Here is a tiny trained network, its code and every weight. The questions are about switching its units off for an input and a target symbol, where a switched-off unit gives its printed mean instead of its output.

import numpy as np


def w(rows, s, z=0):
    codes = np.array(rows[::2]) - 128.0
    scale = np.full(codes.shape[1], s)
    scale[-1] = z or s
    return codes * scale


def softmax(a):
    e = np.exp(a - a.max(-1, keepdims=True))
    return e / e.sum(-1, keepdims=True)


def log_softmax(a):
    a = a - a.max(-1, keepdims=True)
    return a - np.log(np.exp(a).sum(-1, keepdims=True))


def net(x, mask):
    ids = ['ΘΛΞΨβγδημπτ'.index(c) for c in x.split()]
    T = len(ids)
    res = E[ids] + P[:T]
    u = 0
    for l in range(2):
        r = res
        for j in range(3):
            rows = slice(2 * j, 2 * j + 2)
            q, k, v = (r @ M[l][rows].T for M in (Q, K, V))
            z = softmax(np.where(np.tri(T) > 0, q @ k.T / 2**0.5, -1e9)) @ v
            o = O[l][rows]
            res = res + np.where(mask[u + j], z, o[:, -1]) @ o[:, :-1]
        u += 3
    return log_softmax(res[-1] @ U[:, :-1].T + U[:, -1])


Q, K, V, O = {}, {}, {}, {}
E = w([
[103,174,130,123],'Θ',
[114,83,120,137],'Λ',
[108,128,126,144],'Ξ',
[138,106,192,105],'Ψ',
[110,140,179,50],'β',
[121,52,164,123],'γ',
[99,160,149,182],'δ',
[101,105,138,190],'η',
[90,134,136,151],'μ',
[78,120,122,124],'π',
[244,140,60,103],'τ',
],0.011)
P = w([
[171,121,68,130],'0',
[130,109,86,118],'1',
[108,102,102,99],'2',
[88,106,146,102],'3',
[67,105,171,103],'4',
[44,116,191,101],'5',
[20,108,213,94],'6',
[17,94,230,139],'7',
[2,65,244,182],'8',
],0.0034)
Q[0] = w([
[153,74,194,57],'0.h0',
[156,87,70,156],'0.h0',
[118,132,123,119],'0.h1',
[143,107,175,139],'0.h1',
[157,155,167,166],'0.h2',
[254,176,4,156],'0.h2',
],0.042)
K[0] = w([
[10,50,163,147],'0.h0',
[170,98,48,120],'0.h0',
[118,139,106,142],'0.h1',
[110,155,171,78],'0.h1',
[156,121,169,77],'0.h2',
[253,137,63,105],'0.h2',
],0.032)
V[0] = w([
[81,79,55,125],'0.h0',
[110,76,90,63],'0.h0',
[162,103,62,148],'0.h1',
[80,123,120,79],'0.h1',
[73,122,11,81],'0.h2',
[170,213,151,174],'0.h2',
],0.011)
O[0] = w([
[161,187,138,207,76],'0.h0',
[167,157,170,164,165],'0.h0',
[110,30,112,103,4],'0.h1',
[143,164,170,95,184],'0.h1',
[169,254,156,193,36],'0.h2',
[121,101,71,50,66],'0.h2',
],0.0082,0.0021)
Q[1] = w([
[91,145,91,172],'1.h0',
[138,173,18,168],'1.h0',
[109,133,66,180],'1.h1',
[110,160,195,111],'1.h1',
[253,106,202,48],'1.h2',
[80,180,148,115],'1.h2',
],0.04)
K[1] = w([
[165,165,116,86],'1.h0',
[208,119,87,121],'1.h0',
[185,95,111,111],'1.h1',
[81,104,180,152],'1.h1',
[252,65,125,139],'1.h2',
[112,160,163,66],'1.h2',
],0.039)
V[1] = w([
[194,50,186,9],'1.h0',
[47,189,43,36],'1.h0',
[173,88,165,202],'1.h1',
[177,177,209,34],'1.h1',
[7,133,67,169],'1.h2',
[86,35,158,196],'1.h2',
],0.019)
O[1] = w([
[62,94,15,92,254],'1.h0',
[133,3,159,198,79],'1.h0',
[188,159,127,74,172],'1.h1',
[130,218,103,204,226],'1.h1',
[37,146,120,202,34],'1.h2',
[58,145,192,106,116],'1.h2',
],0.015,0.0042)
U = w([
[158,85,116,255,174],'Θ',
[109,212,147,67,2],'Λ',
[141,108,174,114,188],'Ξ',
[75,212,45,231,186],'Ψ',
[219,92,58,133,95],'β',
[128,134,182,60,127],'γ',
[64,25,151,161,115],'δ',
[117,22,214,45,190],'η',
[121,126,144,137,65],'μ',
[185,207,196,177,81],'π',
[45,87,89,45,151],'τ',
],0.0044,0.0036)

Each question gives the input, a string of symbols that net reads in full, and the target symbol t.
The units are the heads (2 rows each of Q, K, V and O). Each row of codes is followed by its name. A weight is (code - 128) times the scale printed after its matrix; where a second scale follows, it is the last column's (O and U).
mask holds one flag per head, layer by layer. A switched-off head (its flag False) gives its mean, the last column of its rows in O, instead of its output. The means were averaged over made-up inputs and are rounded, as every weight is.
A unit's drop is (log p(t) with every unit on - log p(t) with that unit switched off) / (log p(t) with every unit on - log p(t) with every unit switched off).
The circuit of an input: a set's keep is (log p(t) with only the set's units on - log p(t) with every unit switched off) / (log p(t) with every unit on - log p(t) with every unit switched off). Starting from all 6 units, units are removed one at a time, each time the one whose removal leaves the highest keep (on an exact tie, the one counted first), for as long as the keep stays at least 0.8.
circuit, biggest first: the units of the circuit, biggest drop first
most important unit: the unit with the biggest drop
heads that matter: for each layer, one digit per head in row order, 1 if its drop is at least 0.15 and else 0, layers parted by /
drop when u is switched off: that unit's drop, to one decimal
input γ γ Ψ Θ π β, target π: heads that matter	001 / 100
input Θ Ψ δ, target Θ: circuit, biggest first	(1.h0; 0.h2; 1.h2)
input π π δ, target π: heads that matter	101 / 100
input Ψ π π π π Ψ, target π: circuit, biggest first	(0.h2; 1.h0)
input Θ Ψ μ Ψ β γ Ξ, target β: circuit, biggest first	(1.h2; 0.h1; 0.h2)
input Θ π π Ψ Ψ δ δ β, target η: circuit, biggest first	(1.h0; 0.h2; 1.h2; 1.h1)
input δ Ψ Λ μ β Ψ Ψ Ψ Ψ, target τ: heads that matter	101 / 100
input τ η Θ, target τ: heads that matter	011 / 110
input δ Ψ γ, target η: most important unit	0.h0
input Ψ γ π Ψ η Ψ τ β, target β: heads that matter	001 / 001
input π η Θ, target π: circuit, biggest first	(1.h0; 0.h2)
input δ τ Θ Ξ δ Ψ, target η: circuit, biggest first	(1.h1; 0.h2; 1.h0)
input π Ψ π, target π: heads that matter	101 / 100
input η δ β π, target δ: most important unit	1.h0
input τ Ψ Ψ τ Θ, target Ψ: circuit, biggest first	(1.h2; 1.h1)
input Ψ Θ Λ, target Ψ: circuit, biggest first	(1.h2; 0.h2)
input Θ τ π Ψ γ Θ γ, target Λ: heads that matter	111 / 100
input Ψ Θ Ψ Ψ Ψ Θ Θ, target Ψ: circuit, biggest first	(1.h1; 1.h2)
input β η γ π δ Θ Θ Ψ β, target Ψ: circuit, biggest first	(1.h1; 0.h1)
input Θ δ β π π, target Θ: circuit, biggest first	(1.h0; 0.h2)
input Θ Ξ Λ, target Θ: circuit, biggest first	(0.h2; 1.h0; 1.h2)
input Ψ γ Ψ, target Λ: circuit, biggest first	(1.h0; 0.h0; 0.h2)
input Θ Ψ Θ Λ Ψ τ Ξ, target Ψ: circuit, biggest first	(1.h2; 1.h1)
input τ γ τ Ψ Θ Θ Ψ δ β, target η: circuit, biggest first	(0.h2; 1.h1; 1.h0)
input Ψ β Ψ Ψ β Ψ Ψ, target Ψ: heads that matter	010 / 110
input Θ δ Ψ Ψ, target η: most important unit	1.h1
input Θ Ψ μ, target Θ: most important unit	1.h0
input Θ δ δ δ Θ, target δ: heads that matter	101 / 111
input Θ Ψ Ψ Ψ δ, target Ψ: heads that matter	000 / 011
input μ Λ Ψ Θ π Ψ π, target π: drop when 0.h1 is switched off	0.0
